Where the symbols take the objects:
PN: gu>ZR, za>GJ, vi>QM, lu>DT, fe>NR
MZ: gu>PH, za>TG, vi>MF, lu>PR, fe>GP
HR: gu>LZ, za>LQ, vi>RP, lu>GF, fe>JN
DN: gu>PZ, za>NB, vi>GN, lu>BT, fe>MG
GD: gu>ZM, za>TQ, vi>FM, lu>JG, fe>FF
HB: gu>SJ, za>GN, vi>BT, lu>FZ, fe>PZ
FF: gu>CR, za>SN, vi>GS, lu>LH, fe>none
HH: gu>MT, za>DM, vi>RT, lu>MH, fe>LD
SN: gu>none, za>RL, vi>FF, lu>ZM, fe>none
ZM: gu>CT, za>GS, vi>LH, lu>MB, fe>CR
DM: gu>RM, za>DS, vi>HH, lu>FQ, fe>TL
RJ: gu>TP, za>MT, vi>DC, lu>DM, fe>RF
NM: gu>MZ, za>LZ, vi>QG, lu>LQ, fe>SF
NZ: gu>RP, za>RF, vi>TP, lu>LD, fe>LQ
DT: gu>SB, za>ZB, vi>BN, lu>PC, fe>FH
NR: gu>QD, za>MN, vi>SQ, lu>FH, fe>SD
MS: gu>GD, za>QD, vi>GR, lu>MN, fe>MB
SF: gu>GP, za>PP, vi>TG, lu>MF, fe>DP
BM: gu>MN, za>FH, vi>SB, lu>PN, fe>GR
RF: gu>HR, za>LF, vi>NZ, lu>TL, fe>BG
GS: gu>MM, za>FF, vi>ZM, lu>PF, fe>none
PC: gu>QM, za>LP, vi>FP, lu>FJ, fe>GJ
RZ: gu>RT, za>ZJ, vi>QJ, lu>none, fe>DM
QG: gu>MF, za>NM, vi>BG, lu>HR, fe>TG
RP: gu>NM, za>HR, vi>JR, lu>LF, fe>PR
SQ: gu>MS, za>NR, vi>ZR, lu>BM, fe>JG
LZ: gu>TG, za>PR, vi>NM, lu>BG, fe>PP
RM: gu>RF, za>LD, vi>MT, lu>DC, fe>GF
DP: gu>BT, za>BR, vi>MD, lu>HD, fe>GN
MN: gu>JG, za>JD, vi>NR, lu>ZR, fe>FM
TT: gu>GN, za>FZ, vi>BR, lu>MD, fe>NB
QJ: gu>FQ, za>RZ, vi>none, lu>none, fe>HH
FM: gu>LH, za>GD, vi>SD, lu>QD, fe>GS
MM: gu>none, za>CR, vi>CT, lu>SN, fe>none
PP: gu>MD, za>ZH, vi>SF, lu>MZ, fe>BR
GR: gu>FM, za>MS, vi>JD, lu>NR, fe>TQ
SJ: gu>FP, za>HF, vi>JZ, lu>DN, fe>LP
LP: gu>PN, za>BN, vi>PC, lu>MG, fe>SB
MF: gu>ZH, za>MZ, vi>JN, lu>LZ, fe>HD
PF: gu>SN, za>LH, vi>MB, lu>GD, fe>CT
FJ: gu>BN, za>MG, vi>PZ, lu>SJ, fe>ZB
DS: gu>LD, za>DC, vi>DM, lu>RT, fe>TP
BH: gu>DM, za>MH, vi>ZJ, lu>QJ, fe>DC
NB: gu>FJ, za>JZ, vi>DN, lu>HB, fe>FP
HD: gu>TT, za>GP, vi>PH, lu>PP, fe>BF
LH: gu>RL, za>ZM, vi>PF, lu>TQ, fe>MM
JD: gu>SD, za>GR, vi>MN, lu>SQ, fe>GD
TG: gu>HD, za>SF, vi>MZ, lu>JN, fe>MD
LD: gu>LF, za>TL, vi>RM, lu>RJ, fe>JR
TQ: gu>GS, za>MB, vi>GD, lu>SD, fe>SN
MH: gu>DS, za>FQ, vi>BH, lu>RZ, fe>RJ
JZ: gu>MG, za>SJ, vi>NB, lu>GN, fe>PC
ZR: gu>GR, za>SQ, vi>FH, lu>SB, fe>QD
TL: gu>GF, za>TP, vi>LD, lu>MT, fe>RP
RL: gu>none, za>CT, vi>SN, lu>GS, fe>none
TP: gu>JR, za>NZ, vi>TL, lu>RM, fe>HR
MT: gu>NZ, za>RM, vi>RJ, lu>DS, fe>LF
MB: gu>FF, za>PF, vi>TQ, lu>FM, fe>RL
QD: gu>TQ, za>JG, vi>MS, lu>JD, fe>PF
PR: gu>SF, za>JN, vi>LZ, lu>QG, fe>ZH
DC: gu>TL, za>RJ, vi>DS, lu>HH, fe>NZ
RT: gu>RJ, za>HH, vi>FQ, lu>BH, fe>RM
JR: gu>QG, za>RP, vi>GF, lu>RF, fe>LZ
ZJ: gu>HH, za>BH, vi>RZ, lu>none, fe>DS
GN: gu>HF, za>DN, vi>HB, lu>BF, fe>FJ
JN: gu>PP, za>MF, vi>PR, lu>NM, fe>PH
BF: gu>NB, za>BT, vi>FZ, lu>BR, fe>SJ
SB: gu>NR, za>BM, vi>GJ, lu>QM, fe>JD
HF: gu>PC, za>PZ, vi>SJ, lu>NB, fe>BN
BN: gu>GJ, za>DT, vi>LP, lu>FP, fe>BM
GF: gu>BG, za>JR, vi>LF, lu>NZ, fe>NM
QM: gu>FH, za>PN, vi>ZB, lu>BN, fe>SQ
CR: gu>none, za>none, vi>MM, lu>RL, fe>none
FH: gu>JD, za>ZR, vi>BM, lu>GJ, fe>MS
JG: gu>MB, za>SD, vi>QD, lu>GR, fe>LH
FP: gu>ZB, za>PC, vi>MG, lu>PZ, fe>PN
SD: gu>PF, za>FM, vi>JG, lu>MS, fe>ZM
FZ: gu>DN, za>BF, vi>TT, lu>DP, fe>JZ
LQ: gu>PR, za>BG, vi>HR, lu>JR, fe>MF
LF: gu>LQ, za>GF, vi>RF, lu>TP, fe>QG
BT: gu>JZ, za>HB, vi>BF, lu>TT, fe>HF
BR: gu>HB, za>TT, vi>DP, lu>GP, fe>DN
ZH: gu>DP, za>PH, vi>PP, lu>TG, fe>TT
GJ: gu>SQ, za>SB, vi>PN, lu>ZB, fe>MN
ZB: gu>BM, za>QM, vi>DT, lu>LP, fe>ZR
FQ: gu>DC, za>RT, vi>MH, lu>ZJ, fe>MT
BG: gu>JN, za>QG, vi>LQ, lu>RP, fe>MZ
PZ: gu>LP, za>FJ, vi>HF, lu>JZ, fe>DT
MG: gu>DT, za>FP, vi>FJ, lu>HF, fe>QM
GP: gu>FZ, za>MD, vi>HD, lu>ZH, fe>BT
MD: gu>BF, za>DP, vi>GP, lu>PH, fe>HB
CT: gu>none, za>MM, vi>RL, lu>FF, fe>none
PH: gu>BR, za>HD, vi>ZH, lu>SF, fe>FZ

The rows follow the links: the fewer symbols apart two objects are, the more alike their rows tend to be.

Each row is also shifted at random along 4 hidden directions that mean nothing.

Some objects, each with a row of numbers:
LZ [ 288 -357 -335  324    0 -159   50 -208 -260  212  112  403 -383 -344 -417   47   64 -172  464   74  512 -312  195 -201  -27  335 -422 -222]
GR [  77  351  153   92  136  125  272  328   16 -158 -375 -511  307  124 -178  -70 -177  486 -144   19 -375   66  317  438   85 -248  501  252]
CR [ 925  484 -141  286  194  -94 -338  501  147  129  278 -551  518  352  367  -23  200  -32 -189 -168 -159 -113 -306  489 -124  -20  424 -160]
TQ [  14  414   86  294  214   36  126  398 -108   85 -185 -451  320  294  -37 -118  112  277 -176 -173 -318  -97   78  454  -43 -222  481   58]
FF [-236  389 -257  590  223  219  260  414 -371   90 -276 -458  136  226  -95 -247  -37  194  147 -259  -95 -241 -264  641 -249  -25  548   62]
NZ [ 178 -447  -15   75 -109  -71  191 -379 -150  161 -148  505 -134 -377 -397 -124   81 -184   44  158  460 -216  417 -435   16  -99 -522   27]
QG [ 376 -356 -251  247 -159 -124  102 -299 -244  200   60  418 -311 -315 -230   33  143 -190  292  -54  405 -292  -30 -326 -127  242 -417 -202]
DN [-425  153 -438 -175   78  171 -632  162  183 -221  488    2 -191  168  659  -42 -260 -450  336   27  331  286 -792  228 -133  458  -22 -131]
TP [ 975 -464   69 -199 -369  -13   62 -529  100   16  -62  445  105 -321  200   47  104 -156 -334  -72  168  -90 -191 -619 -123 -195 -513   -8]
HD [-991 -157 -562  466  352 -129 -118  126 -421  237  318  330 -722 -185 -578 -105 -102 -349  992  253  752 -214  308  175   74  657 -243 -241]
BG [  41 -371   85   79 -205 -321  155 -431 -178  372  183  404 -366 -161 -282  213  469 -102    3 -105   49 -281  119 -542  -57  139 -418 -307]
LD [-492 -323  433 -109  -44 -391 -235 -355   42  542  293  629   74   61  -43 -145  760 -617 -455   32  224 -227  482 -641   94 -365 -632 -137]
RT [-633 -372  212 -141  -12  -60  -87 -297  -28  237  -10  590  -41 -139 -115 -254  224 -500 -155  201  427  -61  431 -480  139 -282 -607   89]
ZJ [-184 -488  182 -402 -344  129  274 -583  -11 -179 -295  466 -213 -320   -8   27 -123    1 -146   25   28  137  -30 -558  -24 -172 -385  186]
SD [-876  516  122  412  355  -33  -99  507 -134  376   31 -340  419  534   98 -382  445 -171 -235 -162 -140 -202   67  505 -107 -388  374   45]
RF [-142 -356 -147  272   25  -65  -69 -252 -247  368   13  606  -38 -203  -89 -369  325 -614    6   61  726 -360  120 -332 -112 -177 -605  -22]
PH [-426 -263 -373  134 -112  -66  282 -260 -358  -43  129  250 -847 -266 -379  297 -140  150  680  -48  121 -146 -170 -124  -88  684 -114 -290]
PP [-600 -208 -411  233 -103  -54  201 -235 -413  128  164  314 -733 -153 -223  180   71  -78  559 -170  197 -207 -405 -123 -242  552 -195 -354]
NB [-411   54  -22 -448  -64    5 -159  -26  209 -368  328 -117 -443   61  185  418 -333  200  296   79 -300  388 -285    7  134  509  163 -158]
MS [-120  420 -107  332  211  314   64  457 -108  -78 -322 -437  422  271  157 -374 -167   75 -109 -110  -24  -34 -205  603 -182 -290  440  270]
NM [-744 -312 -125  345  -41 -204  232 -314 -468  455  113  501 -568 -135 -378   -2  452 -232  326 -114  275 -410   89 -322 -166  219 -425 -317]
ZM [ 425  418 -134  394  156  103  119  430  -79   24 -175 -522  332  185    3 -108  -77  255  -44 -174 -165 -170 -155  543 -148  -91  492   34]
MZ [-787 -286 -410  387  -68  -36  349 -271 -577  211   61  397 -794 -217 -368   85  104  -54  618 -154  297 -337 -209 -166 -243  482 -252 -278]
MM [-742  499  153  412  308 -282   46  468 -202  425  156 -418   54  464 -239  -42  532   87  -22 -160 -400 -263  290  425   -8  -24  452 -199]
GP [ 121 -185 -283 -119 -272  -64  150 -311 -120 -172  216   99 -707 -226  -68  532 -160  264  439  -98 -148   36 -463 -236 -120  656  -44 -329]
SB [ -67  316  223 -266    3  245   49  220  176 -342 -258 -474  323  225  281   -9 -296  352 -247  -70 -479  323 -171  326   35 -214  482  296]
BR [ 410  -51 -474 -111  -89   36 -432  -79  113 -154  484   43 -320  -33  498  251 -211 -246  405  -44  225  142 -801  -13 -154  587 -113 -311]
TL [ 169 -363 -237  139 -137  167  -97 -330 -110  170  -90  586  125 -195  263 -416   99 -617 -143  -78  702 -235 -368 -308 -271 -248 -592   94]
BM [-459  363  -61   31   84  457   68  308   -2 -288 -335 -392  331  251  331 -309 -347   95 -138  -97 -140  192 -376  515 -129 -281  446  338]
DC [ -61 -406  147 -129  -83  -45  -91 -356   -1  173  -47  590   60 -208  -35 -224  152 -430 -166  191  453  -91  336 -500   67 -305 -582   65]
PC [-555  211  163 -490 -151  293   80    2  182 -504  -90 -345 -117  160  318  241 -446  438  -37  -46 -608  496 -429  142   39  123  415  145]
DT [-800  291  326 -394   75   86  -37  199  202 -288  -31 -339   64  247  107  107 -199  268 -106  122 -507  410  167  227  229  -74  389  191]
HR [ 273 -405   87   -3 -271 -232  188 -474 -154  290   98  448 -269 -172 -149  209  428  -81 -149 -163   12 -257  -66 -580 -124   45 -423 -265]
BT [-207   -6 -424 -153  -48  136 -175  -29    6 -327  266   -6 -515 -113  202  241 -459   13  600   62  147  230 -558  112  -76  655   24 -143]
RL [ -37  447  201  276  221 -238   52  382  -58  260  114 -489  178  358 -189   92  365  259 -131 -151 -493 -149  289  367   58  -68  503 -146]
JZ [ -772   274  -233   -55   599  -278 -1167   606   425   132   868    42    50   275   232  -235     7  -877   456   568   711   262   450   395   450   362  -158  -156]
BF [-481  -12  189 -433  -68 -408 -333 -140  203  -25  686    0 -554  153   29  601  224   83  203   54 -410  243   47 -248  241  571  -23 -411]

The symbols that take the first to the second take the third to the fourth, perhaps in another order. What is the fourth?
Answer with the object's name.
[  94 -347 -440  261 -189   32  242 -342 -382   98    4  373 -544 -300 -164   98   -5  -63  424 -163  332 -291 -457 -188 -312  414 -301 -248]
to [-478 -164 -268  106   87 -292  -70  -66 -176  127  394  256 -679 -149 -429  269   53  -59  658  140  213 -102  237  -83  126  653 -168 -381]
as [ 872 -402 -161   87 -159 -137  -40 -320  -46  160   38  430  -19 -340  -80  -41  108 -281   10   40  478 -248   38 -440  -56  -33 -509 -101]
to PR

[  -5 -393  235  -85 -135 -220   19 -426  -31  340   50  561   -4 -140  -85  -63  436 -312 -271   11  205 -208  246 -605   10 -213 -557  -59]
to [-130 -361 -170  154 -321   50  160 -476 -320  295  -39  525 -155  -84  235 -129  385 -381 -186 -354  302 -352 -665 -458 -458 -121 -466 -160]
as [ 114  415  244   34  303  -49 -280  513  261   49   17 -434  625  350  134 -210   62  -38 -320   87 -164   98  346  441  178 -353  389  187]
to JG

[ 107 -181  -97  -64 -252 -259  -95 -341  -88  216  511  267 -472    9  154  422  380 -114  109 -196  -97 -181 -504 -419 -199  436 -244 -520]
to [-997   42 -399   58  235   -9 -342  163  -82  -70  372  130 -576   33  -33   18 -201 -282  696  202  393  112 -130  229   52  631  -57 -174]
as [-700   41 -300 -114  138  -13 -275   91   26 -172  394   33 -525    4   23  199 -280  -73  589  154  168  191 -167  140   87  621   14 -155]
to LP

[-395 -105  -96 -107 -211 -238  -65 -274  -95  153  497  184 -620   88  154  451  331  -59  214 -222 -220  -67 -545 -325 -196  570 -152 -511]
to [-636   96 -313 -108  224  -13 -399  222   94 -211  380  -17 -410  -15   11   78 -388 -194  637  307  340  277   16  268  156  545   46  -86]
as [-228 -152 -347  -34  -91  -30  -31 -156  -93 -120  305  114 -647 -109    8  336 -187   55  572  -42   74   51 -434  -64  -83  656  -65 -305]
to SJ

[ -98  222  -84 -346   80  282 -339  276  348 -464   33 -319  161   88  427   -6 -553   58   83  152  -77  461 -250  345  121  124  311  225]
to [ -56  374  -88 -277  207  231 -640  423  442 -280  239 -333  484  317  727 -225 -299 -349 -140  141  116  411 -361  424   78  -68  226  188]
as [ -79  343  -86 -151  135  420 -260  337  235 -425 -129 -392  405  203  503 -241 -445  -45  -84   37  -16  362 -377  467  -10 -155  363  317]
to GJ

[-709  173  -55 -349  122    0 -393  178  234 -217  402 -136 -277  169  250  191 -220 -131  276  157  -63  392 -137  138  158  397  148  -81]
to [-417  339   46 -242   74  340 -135  295  202 -328 -129 -399  298  282  467 -130 -303   24 -163  -12 -210  338 -387  397  -38 -166  403  252]
as [  25 -444 -190  205 -214  121  359 -447 -349  126 -320  495 -271 -390 -226 -124   -5 -147  140  -90  417 -284 -116 -372 -214  -25 -466   14]
to JN

[ 363 -420  -91   88   -4  -56  -27 -266  -44  145 -108  547   23 -406 -251 -265   16 -394   42  227  651 -204  416 -370   84 -173 -608   94]
to [  74 -478 -224  145 -245  196  365 -477 -338   58 -402  531 -182 -414 -150 -226  -77 -159   76 -105  481 -244 -168 -356 -266 -115 -471  103]
as [ 689 -127 -449 -273 -177   96 -110 -136  129 -478  212  -57 -499 -282  122  467 -605  244  596   78   62  271 -493   -4  -15  735   31 -187]
to BT

[ 107 -415 -221  308   22 -195  277 -261 -293  226  -40  438 -512 -421 -690   37   74  -21  490  135  468 -324  470 -269   50  279 -419 -155]
to [ 839 -360   14  -12 -228 -336   26 -402    8  225  220  364 -192 -244 -152  288  326  -62  -49  -21   79 -188  112 -533  -11  144 -416 -301]
as [ 382  427  657 -474  -32 -171 -208  226  508  -85  138 -529  574  409  356  254  237  324 -716  -36 -877  335  197   44  247 -383  450   67]
to FH

[-877 -138 -367  273  -33 -120 -120 -173 -382  327  402  361 -600  113   98   28  362 -461  375 -244  315 -283 -596 -137 -345  432 -279 -435]
to [-138 -185 -230  -75 -116 -182  -74 -196  -77   14  409  138 -599  -99  -59  416   28   23  456  -18  -16  -35 -264 -199  -33  637 -128 -387]
as [-391  378  193  369  328 -137  304  468 -208  190 -190 -464  112  214 -551  -45  164  426    1   17 -376 -167  657  476  163 -155  501   77]
to GS

[-334   89   94 -508   40 -115 -418  109  354 -260  467 -135 -260  121  169  363 -207   21  243  206 -234  427   12    3  286  439  121 -139]
to [-153  -40 -222 -266  -56 -135 -231  -54  138 -198  435    7 -525  -18   76  432 -192   79  461   68  -68  223 -230  -52  116  638   -5 -297]
as [ 402  380  -58  292  250  179  136  444   -9 -101 -347 -504  447  121  -65 -205 -238  273  -63   39  -69  -16  146  578   15 -235  491  258]
to NR

[-687  408   74  321  350  133  103  493 -140   61 -247 -379  338  297 -104 -363   32   61  -76  -23  -92  -57  233  570   19 -336  430  243]
to [-713  426  207  341  457  -91   30  572  -72  221 -128 -368  357  318 -341 -346  122   43  -55  137  -78  -86  692  543  170 -300  404  183]
as [-196  193 -294 -231   71  406 -217  253  201 -552  -97 -304  -12   13  369  -73 -739   29  304  192  105  461 -439  477   32  198  331  284]
to PC

[  61  356   65  -54  100  313  -50  355  160 -293 -231 -480  485  234  385 -219 -304  147 -232  -54 -194  227 -259  465  -57 -309  444  316]
to [-328  233  268 -358   78  141   70  238  239 -429 -188 -393   53   84  -55  157 -463  458  -26  206 -476  435  295  265  291  -42  428  271]
as [ 460 -152   80 -289  -43 -527 -215 -136  232  -48  587   37 -520 -181 -413  683   48  225  422  269 -201  153  534 -300  414  700 -135 -408]
to SF

[ 726 -178   -4 -109 -112 -482 -461 -214  200  324  755  263 -159    1  146  358  534 -342  -26  -25   84 -120  -78 -458   35  360 -368 -567]
to [ 191 -153   11 -204 -183 -433 -154 -250  137   70  571  132 -552  -47  -85  632  228   94  224  -10 -281   22  -39 -384   92  591 -172 -497]
as [  12  -25 -491 -184   13  168 -285   88  107 -463  242  -53 -406 -151  186  171 -643   23  623  186  279  319 -393  241   46  632   75  -46]
to PZ

[ 102 -304 -262  185 -115 -227   93 -282 -257  232  228  357 -464 -208 -240  193  198 -130  322  -94  269 -286  -92 -277 -112  392 -341 -343]
to [-116 -291 -528  301  -75   14  233 -232 -394  -11   43  299 -698 -348 -359  138 -209   46  720    8  387 -194 -214  -80 -160  601 -213 -204]
as [ 410  325 -176  370  136  320  347  357 -161 -208 -507 -508  282   21 -137 -178 -392  454   63  -80 -157  -55  -59  623 -130 -155  538  261]
to PF

[-113 -390 -121  169 -271 -109  317 -450 -345  237   31  446 -495 -177 -163  141  309  -69  116 -230   95 -337 -269 -442 -252  181 -358 -273]
to [ 682 -228 -291  124  -10 -309 -277 -151   25  215  442  297 -301 -218 -153  196  153 -252  354  131  396 -178   87 -255   42  455 -358 -360]
as [-171  386   -8  219  188  314   80  393  -63 -108 -323 -447  405  274  201 -342 -158  102 -169 -159 -121   48 -201  560 -120 -305  482  301]
to FM

